After every row comes roughly how far along a hidden order it lies, from 0 to 12.
[-20  24  31  -5  -2  -6 -20  42  12  16   6  16 -21  16  -1  15   0   3
  36   5  -1  24 -12   2 -27 -17  26  20 -12 -14 -22 -18   2  22   4  -9
  -3   3  28 -44   0  -4 -15  -1  -2  -3 -49  36 -24  16  -5 -15 -10  -5
  -3 -28 -11   0  25 -17   1   9 -28  32 -12 -15  -3  -5  -3  33  -8   1
 -24  27   2 -18  -5  -9  -5  67 -52 -19  -5 -33  13 -24 -85 -24  14  -6
 -42   2 -14 -22  -1 -26  -5  51 -15  -2   8  -1  -7  -8  12 -48 -15  -1
 -11  13  -3  -3  -2 -16 -19   1  -8]
8
[ -26   28   13   -8   -5   -2  -13   -8   19   -8    9   15  -21   -7
    6    9   11    4   31    0    0   13   -4  -15  -18   -2   26   27
  -21  -24  -14  -21    8    8    4  -13    3    0   14  -33  -25   -1
  -22   -2    1    0  -35   48   -5   18   -1  -22    8  -12    0  -18
  -18   -4   13    2    9   11  -31   44   -9  -13    6    5   -9   23
  -14  -13  -44   15   -6  -15   -7   -4  -26   49  -61   -9    1  -14
   10  -23 -106  -19    5   -5  -23   19   -5  -17   -7  -15  -15   50
  -11   -5    9    4    1   -7   12  -41  -26   -7   -3   12   -2   -4
   -9   -7  -25    2  -19]
9
[-11   8  47  -6   1  -1  -9  66  -1  32  12  -1 -26  38  -7  10  -8   5
  26   9  -7  -4  -7  13 -19 -17   7   5  10  -5 -19   1  -5  15   8  -4
 -19   5  10 -28  16   2  -8   1 -12  -2  -9   7 -20  13   1  -7 -18   0
  -6 -15   9  12  16  -4 -10  -8  -5 -21  -6 -10 -10  -4   0  12 -11  17
   3  25  32 -12   8  -9  -8  23 -38  -8 -21 -34   5 -11 -35 -24  17  -3
 -45 -11 -21 -17   5 -13   2  33 -12   3  14  -8  -5   3  11  -2  -2   3
  -1   1   6  -3  -7 -12  -2   5   9]
4
[ 23 -23 -10  -1  -4  10  22 -65   9 -39  11   3   5 -38  10 -15  20   2
  -6  -8  -9 -30  15 -15  73  26 -17  16  12  -2  30  29 -14 -29   2  18
  -4  -8 -66  36 -18  26   4 -19 -13  16  65 -64  45   1  20   1  35 -16
   5  34  13   3 -31  49  -2 -24  13 -26  15  10   8  21 -10 -61 -41 -10
   8 -18 -12  22  10  17 -72 -88   2  27 -37  76  -3   4  59  36  -4   4
  47 -18  13  32 -16  31  19 -27  21  -5  -1  -6  15  12 -10  61  -1 -19
  32 -15   6   3 -52  31  16  -1 -13]
3
[ -42   32   59  -21   -6    4   -9   73   -2   23   20   -2  -46   29
   -1   13  -16   11   19   12    0  -37  -15   -8  -43  -17    0    5
    3  -41  -21    1    7   28    3  -18  -23   -9   -3  -38   -9   -3
  -32   18  -10   -8   -6   50    4   24    3  -23  -21   -3   -6  -15
   -1   36   16    5   -5   -1   -4   16    2  -21  -11    4   -2   18
  -39   24  -20   18   69  -18    8  -17    3   39  -75   11  -16  -36
  -14    1 -113  -25    8    5  -70   14  -22  -25    8   -4  -30   55
  -22    6   23    3   -2   12   13   -2  -15    6  -21   -2    5   -4
  -10  -20   -7   12    1]
5
[-13  11   7  -9  -5   4   4 -30  19 -22  14   9 -20 -17   6   0  10   4
  11  -3  -2 -23   5 -20  11   6   4  21 -10 -25   7  -2   2   0   2  -3
  -4  -7 -23  -8 -30   7 -12  -5  -8   7   7  15  19  17   9 -16  11 -14
   3   8  -8   7  -2  26   4  -4 -15  24   3  -8   8  15 -10 -13 -35 -11
 -27   1  -3   2   6   3 -39 -14 -47   0 -15  14   1 -11 -70   6   0  -1
  -1  11   5  -1  -6   8  -4  24  -5  -6   9   0  10   0  11   7 -25 -12
   8   3   2  -2 -19   9  -4   2 -12]
7
[-15   4  61  -6   5   2  -3 127 -19  50   9 -15 -36  70 -15  14 -25   6
  23  17  -7 -22  -8  25 -38 -27  -8 -14  24   1 -22  12  -3  20   8 -11
 -29  14  17 -22  37  -1  -2  11 -14  -5   4  34 -26   5  -3  -4 -32  11
 -10  -7  16  21  13 -11 -14 -14  20 -51  -5  -7 -17 -10   7  13 -13  29
  32  34  55 -10  14 -16  23  -1 -26   4 -16 -55  -6   9  -8 -33  25  -1
 -63  -3 -32 -29  17 -13   1  29 -15  10  20 -12  -8  10  12  24  15  14
   4  -4   8  -3   7 -19   4   8  29]
1
[-28  12  69  -9   5   1  -5 127 -32  67   6 -15 -37  73 -15  20 -30   7
  25  20  -2 -15 -18  24 -72 -33 -17 -21   9  -5 -38   1   8  26   8 -29
 -23  14  51 -25  35 -14  -9  18  -8 -13 -17  88 -37   3 -14 -15 -41  15
 -12 -19   8  23  22 -32 -13  -4  20 -38 -14  -7 -19 -14  11  18  -3  29
  42  40  55 -20   5 -22  48  32 -27  11  13 -86   3  15 -38 -50  25  -2
 -83  19 -34 -44  22 -23 -16  50 -26  10  18  -4 -13   8   7   1  24  23
  -4   3   2  -2  21 -35 -13  10  30]
2
[  4 -12  31  -3   0   6   9  44   3   4  18  -6 -16  19  -3  -4  -5   4
   8   4  -9 -41   4   5  26   1 -12   7  27  -5  13  27 -18  -3   8   7
 -19  -5 -40  14  11  16   6  -5 -18   7  70 -40  22   3  16   1  -3  -7
  -1  19  19  19 -17  32 -14 -24  16 -51  11   0  -4   8  -3 -31 -34  17
  22   4  30  10  20   2 -28 -65 -15  12 -45  15  -9   7  32  10   8   3
  -4 -17  -7   6   3  18  16  -2   5   0  12 -12   9  14   1  62   5  -6
  23 -16  11  -1 -32  15  21   3  13]
1
[-25  15  57  -7   3  -3 -14 106 -15  52   9  -4 -25  52 -11  20 -18   6
  34  15  -4  11 -15  19 -58 -22   9  -8   1  -3 -38 -12   3  21  10 -25
 -13  12  53 -36  23 -11 -11  10  -4 -10 -46  68 -39   4 -12 -14 -33   8
 -10 -27   0  11  25 -30  -8   3  -3 -15 -16  -8 -11 -14   5  40   9  17
  13  35  37 -23   0 -16  33  57 -33  -8   8 -69   9  -3 -53 -47  21  -5
 -65  11 -27 -38  15 -29 -14  50 -19   4  17  -3 -12  -2  11 -27  11  14
  -7   6   2  -3  17 -31 -23   7  15]
4
[  3  -9   3  -1  -2   5  12 -30  15 -24  17   5 -11 -10   1  -6  10   3
   4  -5  -5 -27  13 -11  33  13  -6  18   1  -7  15   7  -7  -9   4   4
  -7  -7 -34  12 -23  12   1 -10 -12  11  27 -15  16   7  15  -8  10 -11
   4  19   1   2 -12  38  -1 -10  -3  -9   6  -1  10  14 -10 -28 -36 -11
  -6  -4  -8  13  13   9 -44 -56 -17   2 -21  28   1  -7 -18  16  -2  -2
  20  -1   8   8  -3  17   9   1   3  -8   6  -4  13   3   8  36 -16 -14
  22  -4   5  -1 -22  19   5   0   0]
5
[ 18 -19  17   5  -2   9  19   7  -4  -7   9  -9  -7   2   5  -9   2   3
   2   2 -11 -43   6   0  49   8 -20   3  31   4  23  36 -20 -25   7  12
 -10   1 -57  35  14  26  15 -15 -16  11  92 -56  40  -5  17   4  24 -10
   0  30  25  15 -34  38 -11 -32  32 -62  14  10  -1  13  -2 -63 -36  11
  33  -2   5  18  16   5 -46 -95   4  36 -41  49  -9  20  89  24  10   7
  17 -15  -3  17  -5  24  22 -23  17   3   7 -14  10  19 -14  85  20  -9
  46 -20  11   1 -49  21  27   3   7]
0
[ -51   26   61  -29  -10   14    5   54    7   -1   35   -4  -57   22
   -1    3  -18   14   -3   10   -1  -95   -5  -24  -15   -1  -11    5
   18  -57    2   23    3   21    0  -11  -34  -26  -56  -17  -25    8
  -35   27  -19   -2   61   14   52   36   24  -20  -16  -10   -2   15
   11   60   -4   46   -9  -13    7    3   21  -21  -13   19  -10  -14
  -81   30  -32    0  109   -5   26  -11   -9  -28  -73   23  -41  -10
  -40   12 -100   -1   -5   13  -67   12  -13  -14   11   33  -38   32
  -14    5   36    3   13   24   22   60  -35   -2  -17  -19   14   -5
  -29    0   16   14    7]
3
[ -8   6  35  -4   1  -1  -8  51   4  21  13   1 -21  27  -5   7  -1   3
  27   6  -7   4  -2   8  -6  -7  14   8   4  -3 -12  -4  -7   8   8  -4
 -14   4   5 -23   9   5  -7  -3 -10   1  -4   6 -16   3   2  -7 -11  -6
  -5 -11   3   6  10   4  -6  -7  -8 -12  -5  -7  -3  -2  -3  11  -9  10
   0  22  18  -7   6  -4 -14  13 -36 -11 -21 -20   5 -15 -36 -18  14  -5
 -28  -9 -14 -13   3 -12   6  27  -6   0  11  -7  -3   1  10  -2  -6  -2
   6   0   6  -3  -7  -7  -7   3   3]
5
[  0  -8   2  -7  -3   7  15 -35  13 -33  21   5 -12 -15   3  -8   7   4
  -1  -5  -4 -36  13 -16  34  16 -12  17   4 -12  20  13  -8 -10   3   6
  -8 -12 -46  19 -27  15  -2 -10 -13  11  43 -22  29  10  17  -6  13 -14
   5  29   4  10 -17  45  -3 -12   0 -12  10  -1   9  18 -11 -37 -45  -5
  -3  -8   1  15  14  12 -38 -66 -25  10 -24  35  -4  -2 -18  23  -4   1
  26   1   9  12  -5  25   7   1   4  -7   6  -3  16   7   7  47 -13 -15
  23  -7   6   0 -26  21  12   1  -1]
5
[ -11   20  -33  -13  -10   -1   -7 -127   41  -59   12   30  -17  -69
   18   -2   39    3   17  -15    2   22    4  -43   21   25   29   45
  -47  -34    0  -34    9   -8   -1   -8   21  -16   -6  -20  -76    2
  -30  -12    6    7  -50   34   18   22    5  -27   36  -27    7  -10
  -35  -13    7   19   21   21  -55   93   -6  -10   23   18  -20   14
  -20  -44  -73  -15  -44   -7  -17   13  -67   38  -57  -13   10   29
   18  -40 -127    5  -14   -6   22   20   21    7  -22   -1  -19   39
    0  -17   -3   14   11  -17   10  -58  -48  -23   -4   16   -7   -1
  -22   41  -36   -4  -46]
12
[-15  17  35  -3   0  -5 -17  53   8  28   7   8 -19  26  -3  12   0   3
  37   7  -4  24 -10   8 -23 -16  24  16  -7  -6 -24 -16  -1  17   7  -8
  -7   7  26 -41   9  -2 -13  -2  -5  -3 -42  32 -27  11  -5 -12 -12  -4
  -5 -26  -7   1  22 -17  -2   2 -19  10 -10 -13  -4  -7   0  32   5   5
 -16  28   7 -17  -3  -9  -4  58 -48 -17  -9 -34  12 -23 -59 -28  15  -6
 -39  -2 -17 -20  -1 -27  -1  49 -14   0   8  -4  -7  -6   9 -42  -6   1
  -7   9   0  -3  -2 -16 -17   2  -4]
6
[-12  12 -22  -7  -7   2   1 -95  31 -54  12  21  -5 -48  12  -5  26   2
  10 -13   0   0   9 -33  29  23  21  35 -27 -24  12 -16   2 -11   1  -2
  14 -12 -21  -4 -56   8 -14 -12   1  10  -2   8  26  13   9 -16  31 -21
   7   8 -18  -5  -4  32  14   8 -32  43   0  -2  20  17 -14  -4 -28 -33
 -51 -10 -31   4  -5  14 -61  -7 -41  -6  -2  34   9 -22 -81  13 -10  -3
  29  17  18   7 -14   7  -7  22   4 -13   1   7  14  -8   8 -19 -36 -21
  11   6  -2  -2 -22  17 -19  -2 -28]
10
[  3  -8   9  -5  -1   4  12 -13  13 -17  17   3 -13  -4   0  -3   7   4
   6  -3  -6 -28  12  -7  30   9  -3  15   4  -6  13  10  -9  -6   4   5
 -13  -6 -34  10 -15  13   1 -11 -14  10  32 -19  17   8  14  -5   7  -7
   3  22   4   4 -12  34  -5 -13  -2 -18   7  -1   8  12  -9 -25 -33  -3
   1   0  -1  14  14   8 -39 -53 -22   2 -27  18   1  -7  -1  15   1  -2
  14  -6   2   6  -2  15  11   3   2  -6   5  -7  12   3   8  36 -10 -11
  19  -5   6  -1 -19  16   7   0   3]
5
[  0  -2 -14  -6  -5   5  11 -73  27 -48  16  11  -8 -34   7  -9  17   2
  -1 -14  -2 -23  15 -22  42  22   0  26  -7 -17  23   3  -5 -12   1   7
   2 -15 -47  13 -41  13  -3 -12  -8  12  29 -26  39  10  18  -7  21 -18
   8  28  -7   3 -15  47   5  -5 -14  17   9  -2  15  20 -14 -28 -19 -19
 -27 -14 -16  14   9  14 -53 -55 -26   1 -21  45   0 -12 -36  27 -10   0
  35   4  18  15 -10  22   7   2   7 -11   3   0  17   0   8  25 -27 -19
  17  -3   3  -1 -26  25   5  -1 -12]
7
[  7 -12  -3  -5  -3   7  15 -57  16 -30  17   5  -7 -23   5 -10  14   3
  -1  -8  -5 -35  13 -17  46  18 -11  18   2 -10  22  14  -9 -15   4   8
  -6 -11 -48  21 -28  16   1 -13 -13  13  47 -28  33   6  16  -4  19 -14
   5  31   4   6 -20  46  -2 -14   0 -13  11   1  11  19 -12 -41 -40 -11
  -4 -11 -10  16  13  13 -53 -69 -14  11 -27  44  -3  -3  -8  25  -6   1
  33  -2  11  16  -8  26  11  -7   8  -8   4  -3  16   6   4  46 -15 -17
  24  -8   6   1 -30  25  10   0  -4]
5
